Below are the code and all the weights of a small trained network. Each question names an input and a class and asks about switching units off, where a switched-off unit gives its printed mean instead of its output.

import numpy as np


def w(rows, s, z=0):
    codes = np.array(rows[::2]) - 128.0
    scale = np.full(codes.shape[1], s)
    scale[-1] = z or s
    return codes * scale


def f(y):
    return y / 2 * (1 + np.tanh(0.7978845608 * (y + 0.044715 * y**3)))


def log_softmax(a):
    a = a - a.max(-1, keepdims=True)
    return a - np.log(np.exp(a).sum(-1, keepdims=True))


def net(x, mask):
    res = np.array(x, float).reshape(1, 6) / 4 @ E
    y = f(res @ A[0][:, :-1].T + A[0][:, -1])
    res = res + np.where(mask, y, B[0][:, -1]) @ B[0][:, :-1]
    return log_softmax(res[-1] @ U[:, :-1].T + U[:, -1])


A, B = {}, {}
E = w([
[131,129,129,123,127,134,128,125,130,125],'x0',
[123,124,130,123,129,134,135,123,132,123],'x1',
[140,82,37,113,255,99,104,44,52,107],'x2',
[132,123,127,128,127,127,123,126,135,128],'x3',
[19,161,95,143,81,76,33,100,139,7],'x4',
[157,39,141,138,122,228,74,229,46,71],'x5',
],0.012)
A[0] = w([
[142,67,62,102,187,120,103,85,78,145,182],'n0',
[55,137,111,145,50,117,59,130,117,40,18],'n1',
[207,124,147,111,197,143,192,111,114,217,82],'n2',
[160,51,128,101,174,144,81,185,84,58,90],'n3',
[97,168,94,154,120,114,109,107,144,141,86],'n4',
[160,68,80,109,205,126,130,78,57,117,18],'n5',
[122,127,84,126,125,123,136,123,129,118,95],'n6',
[141,126,167,170,108,182,124,161,113,141,103],'n7',
[145,167,138,117,130,71,196,68,174,193,169],'n8',
[148,110,114,174,98,179,140,202,125,138,126],'n9',
[76,144,126,135,109,112,75,78,117,74,154],'n10',
[120,82,113,137,137,185,63,172,86,107,190],'n11',
[171,118,126,91,146,108,171,75,106,154,26],'n12',
[84,183,189,135,6,128,137,158,177,143,125],'n13',
[124,206,157,104,129,84,168,84,167,206,77],'n14',
[138,71,142,143,123,192,75,151,49,61,4],'n15',
[208,87,175,98,82,183,181,255,128,187,154],'n16',
[123,112,100,134,108,124,126,132,128,145,122],'n17',
[76,144,38,117,157,45,95,80,144,87,96],'n18',
[133,118,71,130,120,109,147,130,135,106,97],'n19',
[144,144,161,132,91,124,135,113,139,113,82],'n20',
[92,149,71,116,143,77,137,33,114,153,106],'n21',
],0.012,0.017)
B[0] = w([
[108,189,107,145,166,83,104,140,177,63,235],'n0',
[240,39,35,127,76,219,226,114,108,171,198],'n1',
[47,179,26,206,143,119,149,227,204,88,210],'n2',
[111,129,62,160,119,143,200,159,159,136,200],'n3',
[103,131,152,93,157,112,84,152,147,119,153],'n4',
[232,22,59,127,22,187,183,95,51,227,188],'n5',
[99,127,156,140,134,129,122,132,123,115,131],'n6',
[117,115,182,122,118,120,135,100,119,137,164],'n7',
[152,116,42,148,125,173,183,140,109,124,218],'n8',
[171,143,171,95,124,90,96,90,129,174,181],'n9',
[109,167,135,128,169,74,79,107,127,101,211],'n10',
[150,99,115,106,99,182,162,103,124,205,222],'n11',
[94,169,149,118,145,113,126,140,153,92,148],'n12',
[100,150,4,194,165,126,150,181,173,91,231],'n13',
[172,86,97,116,75,164,149,106,104,166,187],'n14',
[52,236,99,176,192,74,116,201,190,31,177],'n15',
[137,78,207,60,114,104,83,50,34,166,254],'n16',
[121,112,152,148,144,145,163,129,143,116,126],'n17',
[86,166,202,112,136,91,59,147,129,85,217],'n18',
[112,166,145,132,147,122,123,144,91,140,133],'n19',
[105,145,121,116,123,111,114,126,131,127,137],'n20',
[115,119,205,105,138,100,64,110,110,100,199],'n21',
],0.011,0.024)
U = w([
[192,79,83,113,97,150,156,114,110,200,252],'0',
[120,165,82,144,133,106,115,143,158,94,43],'1',
[141,122,255,72,121,98,69,96,109,149,97],'2',
],0.015,0.0033)

Each question gives the input, the list of numbers given to net, and the class t.
The units are the neurons (one row each of A and B). Each row of codes is followed by its name. A weight is (code - 128) times the scale printed after its matrix; where a second scale follows, it is the last column's (A, B and U).
mask holds one flag per neuron, in row order. A switched-off neuron (its flag False) gives its mean, the last column of its row in B, instead of its output. The means were averaged over made-up inputs and are rounded, as every weight is.
A unit's drop is (log p(t) with every unit on - log p(t) with that unit switched off) / (log p(t) with every unit on - log p(t) with every unit switched off).
The circuit of an input: a set's keep is (log p(t) with only the set's units on - log p(t) with every unit switched off) / (log p(t) with every unit on - log p(t) with every unit switched off). Starting from the 12 units with the biggest drops (on a tie, the unit counted first), units are removed one at a time, each time the one whose removal leaves the highest keep (on an exact tie, the one counted first), for as long as the keep stays at least 0.8.
circuit, biggest first: the units of the circuit, biggest drop first
most important unit: the unit with the biggest drop
k most important neurons: the k neurons with the biggest drops, biggest first
drop of u: that unit's drop, to one decimal
input [6,-5,-3,6,-8,3], class 2: circuit, biggest first => (n16)
input [-7,2,-4,-6,-2,-7], class 0: 2 most important neurons => (n14 n0)
input [-8,0,6,0,-7,-1], class 1: 3 most important neurons => (n2 n0 n1)
input [5,5,-1,8,4,1], class 0: 4 most important neurons => (n0 n15 n2 n1)
input [-5,-8,1,-7,-3,0], class 1: 3 most important neurons => (n5 n1 n11)
input [2,-7,-1,-7,-1,-8], class 0: 2 most important neurons => (n14 n0)
input [-8,-3,-7,-8,-7,1], class 2: 3 most important neurons => (n16 n1 n5)
input [1,1,-7,-5,-6,1], class 2: 2 most important neurons => (n16 n1)
input [1,-4,-6,1,0,-2], class 0: 4 most important neurons => (n0 n2 n15 n18)
input [-7,-3,8,-7,-8,-8], class 1: 2 most important neurons => (n2 n0)
input [0,0,-6,-7,8,8], class 0: 2 most important neurons => (n1 n11)
input [-3,6,1,-5,-5,-8], class 1: 3 most important neurons => (n2 n5 n1)
input [-6,1,-1,7,-1,8], class 2: 2 most important neurons => (n16 n1)
input [6,5,6,-5,-8,-2], class 1: most important unit => n2
input [-1,-5,-3,-4,-7,7], class 2: drop of n16 => 0.4
input [-4,7,-7,4,-8,7], class 2: drop of n16 => 0.6
input [-5,-4,-7,1,-1,5], class 2: drop of n6 => 0.0
